164 67 145 150 68 134 132 172 102 : Q_76
133 67 68 102 145 150 164 134 172 : Q_91
164 79 97 147 126 153 70 167 121 : Q_155
164 79 94 147 119 158 114 83 166 : Q_849
164 18 148 164 101 122 92 118 141 : Q_660
164 139 97 130 141 120 162 118 70 : Q_93
164 101 94 140 129 139 154 69 128 : Q_315
164 97 94 141 126 141 149 69 134 : Q_143
order: 141 118 92 122 101 164 148 18 164 : Q_660
find: 164 80 97 147 126 153 70 167 121 : Q_155
find: 164 97 94 141 126 141 148 69 134 : Q_143
find: 133 68 68 100 146 151 162 134 172 : Q_91
find: 164 79 93 147 119 157 114 82 167 : Q_849
order: 102 164 67 145 150 68 134 132 172 : Q_76

136 131 127 135 132 129 127 137 129 128 134 130 128 127 135 129 129 134 133 133 128 156 153 130 127 130 129 127 = Q_238
106 126 115 120 104 110 118 112 122 131 108 108 124 130 116 129 129 120 126 123 111 112 111 128 128 130 132 127 = Q_658
165 152 87 196 138 110 36 195 39 53 111 74 30 40 124 110 115 192 125 180 76 214 206 135 29 117 79 64 = Q_88
142 139 119 152 133 125 106 151 108 112 127 116 106 108 132 128 129 150 133 147 116 156 154 135 105 130 120 114 = Q_311
127 128 128 127 127 128 129 126 128 129 127 128 129 129 127 128 128 127 127 127 128 126 126 128 129 128 128 129 = Q_289
find: 135 130 127 134 130 129 126 136 128 127 135 130 127 127 137 130 128 134 133 132 128 158 154 129 127 131 130 127 : Q_238
rest: 156 154 : 135 105 130 120 114
find: 107 125 115 120 103 111 118 110 122 131 107 108 123 130 117 128 131 121 126 122 112 112 111 129 127 128 132 127 : Q_658

144 135 165 208 88 170 76 174 65 96 188 197 97 139 151 162  Q_83
75 85 136 151 221 112 98 113 119 127 66 68 163 54 114 110  Q_903
197 135 151 139 76 170 162 188 87 96 165 174 92 144 97 208  Q_583
114 163 99 66 75 85 151 113 221 127 112 68 54 119 110 136  Q_634
start: 85 136 151 221 112 98 113 119 127 66 68 163 : Q_903, 2
order: 65 76 88 96 97 135 139 144 151 162 165 170 174 188 197 208 : Q_83
succ: 92 : 144
start: 113 221 127 112 68 : Q_634, 8
find: 144 136 166 208 87 171 77 174 64 97 188 196 97 139 151 163 : Q_83
order: 54 66 68 75 85 99 110 112 113 114 119 127 136 151 163 221 : Q_634

223 96 137 92 114 96 193 121 50 24 = Q_590
57 164 175 121 115 164 76 35 204 186 = Q_520
159 68 79 124 150 115 116 64 57 85 = Q_215
138 68 79 124 149 68 220 222 25 63 = Q_242
find: 161 69 80 125 149 115 118 64 57 80 : Q_215
order: 24 50 121 193 96 114 92 137 96 223 : Q_590
rest: 68 79 124 149 : 68 220 222 25 63
succ: 159 : 68
order: 76 35 164 175 164 121 115 57 186 204 : Q_520

129 153 151 130 : Q_578
147 138 105 137 : Q_831
112 153 154 130 : Q_934
97 103 94 70 : Q_79
193 45 116 142 : Q_194
91 153 30 93 : Q_653
147 105 138 138 : Q_606
91 125 114 149 : Q_3
153 30 93 92 : Q_835
142 126 131 158 : Q_147
155 149 138 150 : Q_455
find: 153 30 93 92 : Q_835
order: 105 137 138 147 : Q_831
order: 92 153 30 93 : Q_835
find: 91 154 31 93 : Q_653
find: 193 45 116 142 : Q_194

142 97 28 130 131 119 135 142 = Q_764
129 77 54 156 118 125 145 120 = Q_591
136 142 54 130 131 119 135 141 = Q_749
order: 142 135 119 131 130 28 97 142 : Q_764
find: 142 97 28 130 131 119 135 142 : Q_764
succ: 129 : 77
rest: 54 156 118 125 : 145 120
rest: 142 97 : 28 130 131 119 135 142
start: 119 135 142 : Q_764, 6

154 223 96 75 29 = Q_237
81 150 122 113 105 = Q_744
190 234 132 138 94 = Q_30
78 136 170 196 197 = Q_550
169 164 142 162 136 = Q_798
start: 75 29 : Q_237, 4
find: 78 136 170 196 197 : Q_550
order: 105 113 122 150 81 : Q_744
succ: 113 : 105
rest: 190 234 : 132 138 94

159 172 150 168 90 131 106 162 185 142 112 186 126 95 100 185 124 166 146 185 177 128 122 140 118 125 142 171 131 120 169 114 122 179 185 175  Q_300
117 148 100 108 106 167 85 80 107 157 126 134 175 106 158 147 87 100 139 111 99 158 130 113 77 156 173 100 105 159 96 96 166 127 102 85  Q_562
182 164 133 189 89 120 83 158 202 157 106 189 132 77 116 198 110 157 128 190 177 131 118 118 95 126 154 150 110 123 184 97 122 203 180 149  Q_462
109 113 114 114 121 124 141 135 112 110 142 111 110 121 111 109 119 116 135 117 116 131 140 123 138 134 118 119 116 129 124 144 110 111 116 129  Q_473
112 155 100 107 100 171 83 79 111 154 122 140 180 101 155 154 91 107 141 120 105 155 124 115 73 154 178 111 108 153 94 91 170 128 112 94  Q_566
122 123 78 111 124 163 102 98 91 145 161 97 145 109 163 111 63 57 144 74 77 182 165 79 89 183 144 52 64 184 112 126 134 122 66 59  Q_56
122 135 81 110 94 157 83 105 103 154 142 115 144 83 143 130 69 90 139 103 101 177 154 87 92 174 153 81 67 176 110 115 130 128 95 79  Q_466
83 99 106 101 124 129 189 173 92 61 188 81 59 125 76 69 98 81 173 88 99 147 182 113 170 158 75 99 91 140 141 195 64 88 95 150  Q_398
125 112 139 130 98 78 88 75 157 149 52 172 169 109 115 183 149 178 71 179 129 52 49 178 83 50 182 167 193 55 102 59 172 130 154 126  Q_70
177 45 98 101 78 43 78 170 78 210 137 56 33 63 78 69 52 123 72 76 94 174 200 107 202 155 74 45 44 203 121 179 20 84 55 46  Q_154
79 94 99 90 114 128 170 147 80 71 178 80 70 120 79 72 77 65 167 73 75 144 175 114 148 154 85 81 89 141 124 179 74 79 74 125  Q_989
84 95 105 96 120 127 180 161 86 69 183 81 64 124 78 70 88 75 169 80 87 146 181 116 162 156 80 90 91 143 133 189 68 83 84 137  Q_830
find: 112 155 100 107 100 171 83 79 111 154 122 140 180 101 155 154 91 107 141 120 105 155 124 115 73 154 178 111 108 153 94 91 170 128 112 94 : Q_566
find: 83 100 107 101 124 130 189 173 92 61 188 81 58 125 76 69 98 81 173 88 99 147 182 113 170 158 75 100 91 140 141 195 64 89 95 150 : Q_398

178 63 228 152 130 = Q_851
166 125 144 189 93 = Q_421
116 222 97 199 93 = Q_931
116 222 97 37 49 = Q_278
113 212 85 35 41 = Q_417
159 112 137 200 80 = Q_974
152 129 228 112 157 = Q_580
order: 157 112 228 129 152 : Q_580
start: 178 63 228 152 : Q_851, 1
find: 159 111 136 200 80 : Q_974
start: 152 130 : Q_851, 4

122 122 87 126 170 208 : Q_99
132 45 104 126 185 200 : Q_335
118 220 140 125 155 226 : Q_627
129 65 161 127 138 155 : Q_383
140 214 91 122 64 190 : Q_254
131 163 201 122 174 129 : Q_327
130 160 51 127 165 89 : Q_799
130 187 63 126 189 88 : Q_371
126 109 178 129 67 196 : Q_34
find: 122 123 87 129 170 208 : Q_99
start: 214 91 : Q_254, 2
find: 130 188 64 126 189 89 : Q_371
find: 117 220 140 125 154 226 : Q_627

109 130 106 117 114 142 140 119 132 122 135 148 127 134 127 130 107 124 137 124 128 139 130 101 127 142 148 143 129 111 126 123 112 133 140 131 139 137 128 -> Q_543
130 146 128 131 136 109 148 135 154 134 146 122 126 95 118 148 123 139 122 104 107 146 136 128 128 156 113 142 146 126 127 133 136 141 171 114 150 145 94 -> Q_406
154 155 154 133 205 97 146 207 155 177 165 110 116 99 127 173 144 173 106 137 141 153 162 154 135 183 99 153 158 147 120 167 139 138 191 141 155 155 94 -> Q_299
139 153 162 133 206 183 99 125 143 130 128 92 117 176 128 121 108 123 111 134 135 135 131 106 131 120 96 145 135 113 125 127 116 134 121 132 140 132 181 -> Q_585
228 127 213 168 132 75 132 139 141 128 119 79 127 123 126 112 203 137 88 127 125 149 137 226 129 112 79 147 143 177 128 136 198 134 114 123 139 133 129 -> Q_960
rest: 133 205 : 97 146 207 155 177 165 110 116 99 127 173 144 173 106 137 141 153 162 154 135 183 99 153 158 147 120 167 139 138 191 141 155 155 94
start: 141 153 162 154 135 183 99 : Q_299, 21
find: 130 146 131 132 134 112 147 133 155 136 146 120 127 96 118 149 122 138 124 102 110 146 138 124 129 154 115 139 145 126 126 132 138 140 171 117 151 146 93 : Q_406

138 104 184 169 93 119 163 139 123 160 112 110 104 141 106 164 115 127 143 97 118 140 110 117 164 103 102 134 46 128 138 155 40 120 122 76 124 124 178 129 172 151 128 208 127 208 195 171 90 112 116  Q_296
96 123 164 133 159 159 189 68 122 104 82 136 128 116 155 124 124 156 96 156 110 108 139 61 128 128 128 125 98 175 195 100 135 121 113 115 174 61 137 131 133 107 135 93 174 132 144 97 150 116 125  Q_23
136 99 125 111 132 117 98 173 172 114 146 96 115 145 144 145 156 77 125 112 169 155 93 141 129 73 178 112 124 107 154 125 147 86 76 112 107 109 139 142 158 120 123 84 119 121 177 96 157 106 152  Q_679
94 106 141 147 126 84 119 106 194 92 136 83 71 111 104 48 195 63 98 82 108 128 127 111 159 112 128 105 111 90 197 101 109 180 79 122 167 143 159 149 166 183 107 162 150 118 122 145 82 144 134  Q_364
106 115 157 142 154 145 178 84 117 96 76 139 114 125 173 129 132 158 107 148 125 112 156 77 121 119 111 112 96 177 169 98 124 136 109 125 172 73 145 144 155 112 123 86 152 120 141 99 146 93 107  Q_120
114 138 118 167 133 122 130 99 196 102 133 89 72 108 110 63 184 62 115 70 133 150 138 123 157 127 143 123 118 127 185 116 95 166 87 121 164 121 153 147 148 172 109 176 131 131 120 137 81 152 133  Q_501
107 133 114 173 135 124 128 100 193 106 135 94 70 107 112 59 185 59 112 69 130 154 139 128 157 124 150 118 116 127 184 108 94 161 84 119 158 112 156 156 150 169 109 171 133 129 120 147 83 154 131  Q_656
107 134 79 165 149 119 110 108 142 117 92 147 175 153 109 100 164 158 168 113 120 123 68 103 173 84 84 149 126 127 98 166 137 122 88 122 118 166 108 85 141 102 203 151 142 142 188 162 47 113 121  Q_24
87 112 139 146 135 83 122 117 186 90 141 83 69 114 111 54 187 70 98 80 112 125 126 109 166 115 124 109 109 89 189 100 114 182 84 128 158 141 159 149 170 176 108 163 154 126 124 146 78 149 132  Q_670
start: 118 122 145 82 : Q_364, 46
order: 107 93 146 99 141 120 152 86 123 112 155 144 145 73 172 125 109 136 124 98 169 177 96 112 111 119 121 77 156 112 125 148 107 158 132 129 173 125 114 139 76 96 117 84 178 145 154 142 157 115 106 : Q_120

170 157 122 167 172 165 = Q_646
121 211 177 178 184 173 = Q_31
95 105 196 83 85 132 = Q_817
find: 121 210 176 178 183 173 : Q_31
order: 165 172 167 122 157 170 : Q_646
succ: 122 : 167
succ: 196 : 83
succ: 178 : 184

54 139 174 40 182 161 153 60 136 116 54 29 72 128 : Q_132
118 58 128 109 77 123 151 61 50 108 202 164 205 93 : Q_185
82 35 77 56 221 155 163 214 184 170 112 132 70 199 : Q_488
146 63 72 117 69 123 184 214 163 112 170 41 154 56 : Q_821
74 159 170 193 145 72 48 108 164 89 174 109 78 129 : Q_966
74 36 155 59 183 72 36 161 83 107 88 172 43 68 : Q_126
197 79 117 41 214 69 112 170 163 72 123 184 158 147 : Q_262
96 70 160 64 189 57 175 121 218 118 226 34 118 159 : Q_184
82 35 77 126 221 155 145 103 170 156 123 132 70 199 : Q_8
85 58 128 108 106 125 144 174 141 139 196 153 169 111 : Q_632
start: 72 117 69 123 184 214 163 112 170 41 : Q_821, 3
find: 197 79 117 40 213 68 111 171 163 71 123 183 157 148 : Q_262
succ: 43 : 68
start: 184 214 163 112 170 : Q_821, 7
succ: 202 : 164
rest: 58 128 108 : 106 125 144 174 141 139 196 153 169 111

105 105 116 126 138 101 81 104 103 117 105 138 126 92 131 147 132 119 79 128 169 130 89 157 150 149 120 131 115 142 129 148 103 165 125 150 118 114 99 39 149 131 181 103 -> Q_6
80 112 64 175 155 101 139 65 158 118 86 98 121 172 81 99 122 164 108 155 116 183 89 126 86 92 138 154 117 149 89 80 127 97 101 119 129 98 148 166 103 104 126 126 -> Q_316
183 129 172 103 101 64 81 101 116 117 104 138 126 92 148 97 154 158 89 108 98 155 80 139 119 86 149 112 126 127 155 65 121 86 164 117 80 98 166 122 89 99 126 175 -> Q_240
start: 118 114 99 39 149 131 : Q_6, 37
rest: 117 104 138 126 92 : 148 97 154 158 89 108 98 155 80 139 119 86 149 112 126 127 155 65 121 86 164 117 80 98 166 122 89 99 126 175
find: 183 129 172 103 101 64 81 101 116 117 104 138 126 92 148 97 154 158 89 108 98 155 80 139 119 86 149 112 126 127 155 65 121 86 164 117 80 98 166 122 89 99 126 175 : Q_240
order: 138 103 164 101 148 65 99 166 139 104 129 98 122 117 101 80 89 183 86 92 126 127 154 98 126 155 172 126 108 89 97 119 117 112 64 80 175 86 121 116 81 158 149 155 : Q_240
start: 116 126 138 101 81 104 103 117 105 138 126 : Q_6, 3

131 148 61 165 109 130 135 87 : Q_390
71 102 103 86 153 152 167 75 : Q_319
203 123 184 143 104 77 52 204 : Q_987
103 169 109 177 105 94 93 147 : Q_171
95 158 62 158 154 181 209 46 : Q_635
58 147 102 173 128 120 126 133 : Q_788
133 89 140 79 156 135 147 89 : Q_780
161 183 140 121 168 86 99 145 : Q_640
71 102 144 86 150 130 146 75 : Q_814
156 146 144 86 150 129 146 101 : Q_28
88 145 109 177 105 166 157 147 : Q_905
131 148 61 165 174 75 85 166 : Q_734
succ: 183 : 140
order: 161 183 99 121 145 168 86 140 : Q_640
rest: 154 181 : 209 46
succ: 120 : 126
rest: 144 86 150 129 146 : 101
succ: 58 : 147

67 88 193 167 141 160 174 115 193 154 180 103 19 94 145 130 140 108 95 143 134 151 89 101 131 167 120 185 131 152 88 174 142 167 147 115 134 105 174 61 115 125 145 131 141 135 115 108 148 92 207 150 196 156 86 119 87 103 158 173 84 168 163 = Q_336
193 152 95 174 86 207 147 134 84 103 167 130 108 158 134 173 120 145 125 105 131 193 94 168 67 19 61 87 141 115 88 167 160 185 151 145 180 119 148 89 140 196 150 92 108 141 115 115 135 167 163 131 88 115 156 143 201 199 132 70 212 115 110 = Q_657
193 152 95 174 86 207 147 134 84 103 167 130 108 158 134 173 120 145 125 105 131 193 94 168 67 19 61 87 141 115 88 167 160 185 151 145 180 119 148 89 140 196 150 92 108 141 115 115 135 167 163 131 88 115 156 143 175 101 174 154 142 103 131 = Q_439
141 156 103 84 88 145 95 125 174 132 193 86 152 135 185 145 167 87 193 94 173 115 108 160 108 115 131 158 180 120 201 131 151 167 60 163 199 67 119 140 92 167 143 110 134 134 207 115 105 88 19 141 196 115 168 212 70 130 89 115 150 147 148 = Q_113
120 177 114 215 146 126 155 64 132 144 231 114 78 177 173 79 133 102 146 75 192 75 90 146 130 115 143 117 86 42 113 205 121 151 90 116 114 141 101 127 94 130 137 96 64 123 100 159 161 131 99 74 127 55 100 168 124 157 159 111 166 141 150 = Q_189
order: 143 120 175 115 156 87 168 196 142 105 174 174 167 115 95 108 92 173 130 101 88 167 125 119 207 185 158 131 61 108 140 148 115 180 67 160 163 131 134 86 152 167 145 103 141 193 88 150 94 151 135 145 154 84 147 131 193 134 103 115 89 141 19 : Q_439
order: 108 94 152 131 115 110 156 163 115 140 125 88 131 87 119 95 115 130 70 151 86 143 115 92 173 160 167 168 174 145 199 84 147 148 132 19 115 134 61 141 196 134 145 201 89 120 167 193 158 212 180 88 67 105 150 185 108 103 135 167 207 141 193 : Q_657
find: 193 151 97 172 87 209 147 135 82 104 168 129 108 158 135 174 120 146 123 104 129 192 93 167 67 19 64 89 141 117 88 166 158 187 150 147 179 118 144 89 139 195 150 91 107 140 116 114 133 167 166 131 89 117 157 146 177 101 173 153 140 102 133 : Q_439
rest: 185 145 167 87 : 193 94 173 115 108 160 108 115 131 158 180 120 201 131 151 167 60 163 199 67 119 140 92 167 143 110 134 134 207 115 105 88 19 141 196 115 168 212 70 130 89 115 150 147 148
find: 120 177 113 216 146 124 156 64 132 145 233 115 79 177 174 79 134 101 146 76 193 74 90 145 130 114 142 117 86 40 113 207 120 150 90 115 114 141 101 127 94 130 138 97 65 123 100 159 160 132 98 73 127 55 100 168 123 157 159 111 168 141 150 : Q_189

173 230 199 90 185 139 116 136 132 = Q_251
218 164 161 92 143 129 138 161 145 = Q_965
92 164 161 218 185 139 116 136 88 = Q_710
218 164 161 92 143 129 138 151 145 = Q_834
find: 218 164 162 93 142 128 137 151 145 : Q_834
find: 218 164 161 92 143 129 138 161 145 : Q_965

101 218 158 22 84 141 = Q_200
110 43 40 22 195 23 = Q_361
86 163 121 107 142 67 = Q_413
109 23 40 195 231 22 = Q_564
126 48 100 224 151 227 = Q_563
89 218 108 124 120 102 = Q_596
127 48 102 224 145 232 = Q_611
succ: 142 : 67
order: 23 195 22 40 43 110 : Q_361
succ: 163 : 121
find: 126 48 100 224 151 227 : Q_563
succ: 109 : 23
succ: 120 : 102
start: 48 102 224 145 232 : Q_611, 2

57 130 73 110  Q_784
186 199 137 128  Q_317
199 186 129 137  Q_492
186 199 116 128  Q_470
160 209 142 104  Q_209
58 130 73 110  Q_918
93 200 132 83  Q_49
75 104 57 120  Q_574
order: 128 186 199 137 : Q_317
find: 93 200 132 83 : Q_49
find: 160 209 142 104 : Q_209

129 157 163 126 88 145  Q_202
130 88 157 145 126 163  Q_654
123 179 103 99 126 91  Q_176
177 151 159 152 169 191  Q_305
101 117 115 122 125 114  Q_857
149 143 128 122 121 137  Q_648
33 82 68 89 73 30  Q_551
succ: 103 : 99
order: 88 157 145 126 163 130 : Q_654
succ: 149 : 143
succ: 121 : 137
find: 149 145 127 121 122 135 : Q_648

132 130 124 124 128 126 133 131 109 107 124 102 133 135 128 133 126 129 127 124 117 122 123 136 133 133 129 129 125 124 125 132 129 133 : Q_828
135 132 123 123 129 124 136 131 121 115 121 110 135 139 129 137 125 128 126 120 110 119 120 140 137 135 129 128 123 122 124 134 130 135 : Q_555
144 135 122 120 129 121 140 130 109 107 123 102 139 146 132 143 123 125 126 112 95 112 113 148 149 138 129 125 118 119 121 139 131 137 : Q_620
119 151 166 169 167 133 152 111 97 185 153 182 102 101 127 111 178 116 116 134 105 163 146 85 126 80 209 119 174 177 114 123 107 122 : Q_507
129 128 126 126 128 127 130 130 127 123 124 121 130 131 128 130 126 129 127 126 123 125 125 132 130 131 128 129 127 125 127 130 129 131 : Q_291
185 148 118 108 124 111 138 106 46 79 159 88 145 173 155 163 110 97 129 65 51 88 81 182 202 147 108 92 84 117 114 161 135 125 : Q_913
159 142 120 116 128 117 142 122 86 95 133 94 142 158 140 151 120 115 126 94 75 103 101 162 116 141 124 114 107 118 117 148 132 135 : Q_840
117 156 172 176 176 133 160 111 93 192 151 186 100 99 125 110 188 116 113 136 97 168 149 80 126 73 228 121 184 184 110 122 103 124 : Q_955
162 142 119 115 128 116 142 121 81 93 135 92 143 159 142 153 118 114 126 91 72 101 98 165 172 142 123 111 104 118 116 150 133 134 : Q_426
succ: 174 : 177
order: 104 118 116 150 133 134 162 142 119 115 128 116 142 121 81 93 135 92 143 159 142 153 118 114 126 91 72 101 98 165 172 142 123 111 : Q_426
find: 145 136 122 121 129 122 140 129 110 106 123 101 138 145 131 143 124 125 127 111 95 112 112 149 150 138 129 125 119 118 119 139 130 137 : Q_620
succ: 169 : 167
order: 102 107 109 117 122 123 124 124 124 124 124 125 125 126 126 127 128 128 129 129 129 129 130 131 132 132 133 133 133 133 133 133 135 136 : Q_828
rest: 109 107 123 102 : 139 146 132 143 123 125 126 112 95 112 113 148 149 138 129 125 118 119 121 139 131 137
find: 135 131 123 123 128 124 137 131 121 114 121 110 135 138 129 138 125 129 127 120 110 119 121 140 138 134 129 128 122 123 125 134 130 135 : Q_555

109 83 101 128 133 142 131 198 156 113 79 148 141 177 160 90 134 = Q_638
108 86 103 127 134 143 130 193 155 112 70 149 140 172 158 93 134 = Q_699
108 88 104 127 136 145 129 189 154 112 75 150 138 167 157 96 134 = Q_577
217 162 116 53 148 143 128 184 153 112 79 151 137 163 157 98 134 = Q_210
109 79 100 129 131 141 132 204 157 113 61 148 142 182 162 87 134 = Q_548
153 93 107 127 139 152 126 181 153 112 83 154 136 159 158 100 135 = Q_216
110 71 96 131 129 141 132 215 162 116 53 148 143 195 171 81 137 = Q_504
succ: 171 : 81
start: 215 162 116 53 148 143 : Q_504, 8
rest: 112 79 : 151 137 163 157 98 134
find: 112 71 96 131 129 140 130 214 165 116 51 148 141 194 169 80 135 : Q_504

147 147 122 126 115 147 125 120 118 127 130 119 116 115 116 140 109 94 115 : Q_735
140 123 118 125 115 122 115 130 95 116 147 104 147 121 147 127 119 120 115 : Q_43
130 119 126 140 115 120 116 118 127 147 109 147 122 147 114 125 94 116 115 : Q_288
116 130 147 115 127 125 147 121 95 147 119 122 118 115 120 114 140 104 123 : Q_795
order: 119 126 140 115 120 116 118 127 147 109 147 122 147 114 125 94 116 115 130 : Q_288
find: 130 119 126 140 115 120 116 118 127 147 109 147 122 147 114 125 94 116 115 : Q_288
order: 94 115 118 127 116 115 115 120 130 122 147 147 119 140 109 125 126 147 116 : Q_735
order: 118 127 115 140 116 115 115 147 120 125 119 130 95 121 122 147 104 147 123 : Q_43

134 117 158 87 103 88 140 135 : Q_675
112 140 126 136 127 124 136 140 : Q_894
137 92 142 135 127 139 93 127 : Q_813
136 88 122 119 131 138 85 116 : Q_756
144 89 127 114 127 125 97 109 : Q_589
47 176 128 164 141 138 153 173 : Q_330
135 119 153 166 151 170 124 137 : Q_559
order: 112 124 126 127 136 136 140 140 : Q_894
rest: 144 89 127 : 114 127 125 97 109
start: 117 158 : Q_675, 2

